Below are the code and all the weights of a small trained network. Each question names an input and a target symbol and asks about switching units off, where a switched-off unit gives its printed mean instead of its output.

import numpy as np


def w(rows, s, z=0):
    codes = np.array(rows[::2]) - 128.0
    scale = np.full(codes.shape[1], s)
    scale[-1] = z or s
    return codes * scale


def f(y):
    return y / 2 * (1 + np.tanh(0.7978845608 * (y + 0.044715 * y**3)))


def softmax(a):
    e = np.exp(a - a.max(-1, keepdims=True))
    return e / e.sum(-1, keepdims=True)


def log_softmax(a):
    a = a - a.max(-1, keepdims=True)
    return a - np.log(np.exp(a).sum(-1, keepdims=True))


def net(x, mask):
    ids = ['γεζηλμπστφω'.index(c) for c in x.split()]
    T = len(ids)
    res = E[ids] + P[:T]
    u = 0
    for l in range(2):
        q, k, v = (res @ M[l].T for M in (Q, K, V))
        z = softmax(np.where(np.tri(T) > 0, q @ k.T / 4**0.5, -1e9)) @ v
        res = res + np.where(mask[u], z, O[l][:, -1]) @ O[l][:, :-1]
        u += 1
        y = f(res @ A[l][:, :-1].T + A[l][:, -1])
        res = res + np.where(mask[u : u + 4], y, B[l][:, -1]) @ B[l][:, :-1]
        u += 4
    return log_softmax(res[-1] @ U[:, :-1].T + U[:, -1])


Q, K, V, O, A, B = {}, {}, {}, {}, {}, {}
E = w([
[140,97,112,191],'γ',
[94,178,98,133],'ε',
[142,88,106,178],'ζ',
[140,95,108,186],'η',
[128,252,127,119],'λ',
[132,91,91,171],'μ',
[145,183,141,94],'π',
[121,93,134,159],'σ',
[113,51,114,100],'τ',
[205,182,159,71],'φ',
[162,112,186,138],'ω',
],0.019)
P = w([
[254,105,64,188],'0',
[209,116,37,116],'1',
[192,117,53,111],'2',
[163,124,72,109],'3',
[149,128,95,122],'4',
[132,124,111,137],'5',
[126,118,129,151],'6',
[114,112,152,158],'7',
[103,105,169,166],'8',
[102,97,161,174],'9',
[99,89,129,159],'10',
],0.008)
Q[0] = w([
[100,196,169,109],'L0H1',
[166,165,87,140],'L0H1',
[131,222,196,94],'L0H1',
[25,117,173,3],'L0H1',
],0.011)
K[0] = w([
[124,179,51,116],'L0H1',
[202,168,188,110],'L0H1',
[244,171,64,98],'L0H1',
[187,148,1,204],'L0H1',
],0.0088)
V[0] = w([
[84,73,150,155],'L0H1',
[98,40,35,67],'L0H1',
[75,121,190,48],'L0H1',
[104,71,3,132],'L0H1',
],0.0071)
O[0] = w([
[135,126,156,57,84],'L0H1',
[62,88,101,80,130],'L0H1',
[73,141,254,83,2],'L0H1',
[89,119,56,82,175],'L0H1',
],0.0089,0.0044)
A[0] = w([
[55,75,60,201,206],'L0N1',
[54,225,117,122,42],'L0N2',
[3,95,170,132,54],'L0N3',
[75,70,133,178,3],'L0N4',
],0.0072,0.0034)
B[0] = w([
[43,87,127,137,254],'L0N1',
[212,179,65,223,125],'L0N2',
[190,69,49,50,121],'L0N3',
[90,97,3,173,130],'L0N4',
],0.0073,0.0081)
Q[1] = w([
[199,167,56,130],'L1H1',
[91,123,146,76],'L1H1',
[31,71,79,255],'L1H1',
[74,172,68,227],'L1H1',
],0.008)
K[1] = w([
[106,142,87,103],'L1H1',
[90,55,66,160],'L1H1',
[96,138,248,99],'L1H1',
[1,181,151,167],'L1H1',
],0.007)
V[1] = w([
[187,189,101,72],'L1H1',
[3,158,168,233],'L1H1',
[211,40,86,33],'L1H1',
[224,161,83,89],'L1H1',
],0.0052)
O[1] = w([
[136,215,161,168,116],'L1H1',
[156,117,2,118,91],'L1H1',
[163,97,229,152,188],'L1H1',
[51,105,179,189,250],'L1H1',
],0.0082,0.0021)
A[1] = w([
[87,79,86,81,120],'L1N1',
[114,94,91,154,19],'L1N2',
[140,63,100,161,254],'L1N3',
[10,53,148,184,11],'L1N4',
],0.011,0.008)
B[1] = w([
[115,81,89,100,186],'L1N1',
[234,122,54,172,150],'L1N2',
[71,147,196,129,250],'L1N3',
[254,188,104,57,201],'L1N4',
],0.011,0.016)
U = w([
[180,94,138,167,35],'γ',
[38,156,104,137,117],'ε',
[185,98,135,149,49],'ζ',
[185,100,123,152,76],'η',
[174,216,86,126,32],'λ',
[200,124,84,124,89],'μ',
[157,161,153,106,177],'π',
[105,116,145,108,222],'σ',
[155,118,161,29,88],'τ',
[254,178,197,62,110],'φ',
[92,118,233,111,254],'ω',
],0.0099,0.0061)

Each question gives the input, a string of symbols that net reads in full, and the target symbol t.
The units are the heads (4 rows each of Q, K, V and O) and the neurons (one row each of A and B). Each row of codes is followed by its name. A weight is (code - 128) times the scale printed after its matrix; where a second scale follows, it is the last column's (O, A, B and U).
mask holds one flag per unit, layer by layer, with each layer's heads first. A switched-off unit (its flag False) gives its mean, the last column of its rows in O or B, instead of its output. The means were averaged over made-up inputs and are rounded, as every weight is.
A unit's drop is (log p(t) with every unit on - log p(t) with that unit switched off) / (log p(t) with every unit on - log p(t) with every unit switched off).
The circuit of an input: a set's keep is (log p(t) with only the set's units on - log p(t) with every unit switched off) / (log p(t) with every unit on - log p(t) with every unit switched off). Starting from all 10 units, units are removed one at a time, each time the one whose removal leaves the highest keep (on an exact tie, the one counted first), for as long as the keep stays at least 0.8.
circuit, biggest first: the units of the circuit, biggest drop first
k most important neurons: the k neurons with the biggest drops, biggest first
top k neurons in layer l: the k neurons of layer l with the biggest drops, biggest first
drop when u is switched off: that unit's drop, to one decimal
input η μ γ λ μ μ, target μ: circuit, biggest first	L1N4; L0H1; L1N2; L0N1
input η ω φ μ μ ζ φ τ, target τ: top 3 neurons in layer 1	L1N4; L1N1; L1N3
input φ ω τ φ μ τ μ φ μ, target φ: circuit, biggest first	L1N4; L1H1
input γ σ μ η η μ φ η ω γ η, target ω: circuit, biggest first	L0H1; L1N2
input π ω ω ζ ω φ μ φ η ζ, target φ: circuit, biggest first	L1N4; L0N1
input ω τ ω σ ζ, target ω: 2 most important neurons	L1N3; L1N2
input μ σ φ ε, target ε: circuit, biggest first	L1N4
input μ λ φ π μ, target φ: circuit, biggest first	L1N4; L0N1; L1H1
input ε π λ ζ σ γ π μ ζ φ γ, target φ: 3 most important neurons	L1N4; L0N1; L0N4
input τ ζ γ ε ζ λ τ τ τ η η, target τ: top 2 neurons in layer 1	L1N4; L1N1
input μ λ σ ζ φ ω γ η σ λ λ, target λ: circuit, biggest first	L1H1; L0N2
input ζ ζ λ ζ η τ λ μ γ η, target μ: circuit, biggest first	L1H1; L1N4; L0N1
input σ μ τ λ γ ω, target ω: 3 most important neurons	L1N4; L1N2; L1N1
input ζ λ π λ φ μ π η γ ε μ, target μ: circuit, biggest first	L1N4; L1H1; L0N1
input π μ ζ τ μ ε, target ε: circuit, biggest first	L1N4; L1H1
input γ λ μ ε μ η, target μ: 4 most important neurons	L1N2; L0N1; L1N4; L1N1
input π τ γ μ, target τ: top 3 neurons in layer 1	L1N4; L1N3; L1N1
input μ φ σ λ ζ φ γ, target φ: top 3 neurons in layer 0	L0N1; L0N2; L0N4
input η ε ω ε γ, target ω: most important neuron	L1N3
input λ λ η, target λ: top 3 neurons in layer 1	L1N4; L1N2; L1N1
input η ω γ, target ω: drop when L1H1 is switched off	0.1
input τ μ η π φ τ φ η, target φ: drop when L1H1 is switched off	0.2
input μ λ λ τ ω, target ω: drop when L1N4 is switched off	1.1
